Here is a tiny trained network, its code and every weight. The questions are about switching its units off for an input and a target symbol, where a switched-off unit gives its printed mean instead of its output.

import numpy as np


def w(rows, s, z=0):
    codes = np.array(rows[::2]) - 128.0
    scale = np.full(codes.shape[1], s)
    scale[-1] = z or s
    return codes * scale


def norm(h):
    return h / np.sqrt((h * h).mean(-1, keepdims=True) + 1e-5)


def f(y):
    return np.maximum(y, 0)


def softmax(a):
    e = np.exp(a - a.max(-1, keepdims=True))
    return e / e.sum(-1, keepdims=True)


def log_softmax(a):
    a = a - a.max(-1, keepdims=True)
    return a - np.log(np.exp(a).sum(-1, keepdims=True))


def net(x, mask):
    ids = ['ΔΛΣΦΩαβγζημτ'.index(c) for c in x.split()]
    T = len(ids)
    res = E[ids] + P[:T]
    q, k, v = (norm(res) @ M[0].T for M in (Q, K, V))
    z = softmax(np.where(np.tri(T) > 0, q @ k.T / 3**0.5, -1e9)) @ v
    res = res + np.where(mask[0], z, O[0][:, -1]) @ O[0][:, :-1]
    y = f(norm(res) @ A[0][:, :-1].T + A[0][:, -1])
    res = res + np.where(mask[1:13], y, B[0][:, -1]) @ B[0][:, :-1]
    return log_softmax(norm(res)[-1] @ U[:, :-1].T + U[:, -1])


Q, K, V, O, A, B = {}, {}, {}, {}, {}, {}
E = w([
[219,130,179,253],'Δ',
[77,207,145,147],'Λ',
[112,102,123,122],'Σ',
[84,153,134,119],'Φ',
[83,156,136,122],'Ω',
[130,139,132,151],'α',
[104,149,139,130],'β',
[82,130,124,160],'γ',
[139,130,94,92],'ζ',
[135,154,94,178],'η',
[175,78,120,158],'μ',
[115,102,162,139],'τ',
],0.016)
P = w([
[21,45,52,4],'0',
[89,83,104,19],'1',
[135,83,123,59],'2',
[143,92,136,84],'3',
[146,107,158,105],'4',
[151,117,181,120],'5',
[165,122,192,139],'6',
[164,121,187,144],'7',
[153,117,172,133],'8',
],0.0041)
Q[0] = w([
[104,46,186,88],'head 1',
[148,181,91,94],'head 1',
[158,99,9,132],'head 1',
],0.013)
K[0] = w([
[163,6,151,146],'head 1',
[139,199,148,81],'head 1',
[118,138,61,35],'head 1',
],0.012)
V[0] = w([
[65,63,255,160],'head 1',
[209,61,133,40],'head 1',
[214,234,186,18],'head 1',
],0.0066)
O[0] = w([
[47,59,129,115,254],'head 1',
[176,86,66,190,96],'head 1',
[190,99,2,55,34],'head 1',
],0.0069,0.0036)
A[0] = w([
[81,106,189,126,217],'neuron 1',
[207,169,191,72,145],'neuron 2',
[153,135,193,112,70],'neuron 3',
[103,51,151,160,62],'neuron 4',
[162,255,71,209,225],'neuron 5',
[169,86,96,202,49],'neuron 6',
[181,60,140,101,4],'neuron 7',
[170,121,126,114,117],'neuron 8',
[92,119,112,82,242],'neuron 9',
[88,147,147,221,166],'neuron 10',
[105,120,173,126,212],'neuron 11',
[175,65,89,113,203],'neuron 12',
],0.009,0.0015)
B[0] = w([
[191,124,86,144,254],'neuron 1',
[145,143,189,14,142],'neuron 2',
[91,105,168,121,150],'neuron 3',
[149,84,158,140,196],'neuron 4',
[101,73,44,239,196],'neuron 5',
[98,227,141,164,159],'neuron 6',
[6,142,152,132,141],'neuron 7',
[112,81,137,93,136],'neuron 8',
[185,148,153,186,179],'neuron 9',
[97,133,122,15,232],'neuron 10',
[177,124,101,137,210],'neuron 11',
[63,128,162,28,151],'neuron 12',
],0.011,0.0071)
U = w([
[156,142,181,192,125],'Δ',
[100,210,139,135,102],'Λ',
[141,7,147,121,146],'Σ',
[138,164,163,57,125],'Φ',
[116,114,124,124,2],'Ω',
[119,118,123,124,9],'α',
[119,136,116,124,51],'β',
[122,117,126,116,45],'γ',
[113,105,62,35,183],'ζ',
[80,104,54,180,215],'η',
[55,129,202,120,193],'μ',
[215,146,100,137,170],'τ',
],0.012,0.0036)

Each question gives the input, a string of symbols that net reads in full, and the target symbol t.
The units are the heads (3 rows each of Q, K, V and O) and the neurons (one row each of A and B). Each row of codes is followed by its name. A weight is (code - 128) times the scale printed after its matrix; where a second scale follows, it is the last column's (O, A, B and U).
mask holds one flag per unit, heads first, then neurons. A switched-off unit (its flag False) gives its mean, the last column of its rows in O or B, instead of its output. The means were averaged over made-up inputs and are rounded, as every weight is.
A unit's drop is (log p(t) with every unit on - log p(t) with that unit switched off) / (log p(t) with every unit on - log p(t) with every unit switched off).
The circuit of an input: a set's keep is (log p(t) with only the set's units on - log p(t) with every unit switched off) / (log p(t) with every unit on - log p(t) with every unit switched off). Starting from the 12 units with the biggest drops (on a tie, the unit counted first), units are removed one at a time, each time the one whose removal leaves the highest keep (on an exact tie, the one counted first), for as long as the keep stays at least 0.8.
units of the circuit, in order: the units of the circuit, biggest drop first
top k neurons: the k neurons with the biggest drops, biggest first
drop of u: that unit's drop, to one decimal
input α Ω β α, target τ: units of the circuit, in order -> (neuron 1)
input ζ Ω β μ β μ Ω, target ζ: units of the circuit, in order -> (neuron 10; head 1)
input τ β β τ η τ Ω, target Σ: units of the circuit, in order -> (neuron 1; neuron 6)
input Ω Ω β Φ, target τ: top 2 neurons -> (neuron 10; neuron 9)
input μ Ω μ β β, target ζ: top 2 neurons -> (neuron 10; neuron 9)
input Φ Σ β η Λ β, target Φ: top 2 neurons -> (neuron 2; neuron 5)
input β β Λ α, target τ: units of the circuit, in order -> (head 1; neuron 10; neuron 1)
input ζ β η α Ω η η Ω Φ, target Φ: top 2 neurons -> (neuron 5; neuron 6)
input β α Φ β β, target τ: top 3 neurons -> (neuron 10; neuron 9; neuron 5)
input β η β β β τ μ β, target Σ: top 2 neurons -> (neuron 4; neuron 6)
input β ζ μ, target μ: top 2 neurons -> (neuron 12; neuron 6)
input Φ Λ μ γ, target ζ: top 4 neurons -> (neuron 10; neuron 5; neuron 9; neuron 1)
input β Λ Λ η τ γ β γ, target μ: top 2 neurons -> (neuron 5; neuron 10)
input γ η α, target Φ: units of the circuit, in order -> (neuron 5)
input β β τ γ, target Σ: drop of head 1 -> 0.3
input β τ Φ τ γ, target Σ: drop of neuron 12 -> 0.1
input τ Ω β β μ β, target ζ: drop of neuron 1 -> 0.0
input τ α β ζ β Σ τ Φ, target Σ: drop of neuron 5 -> 0.2
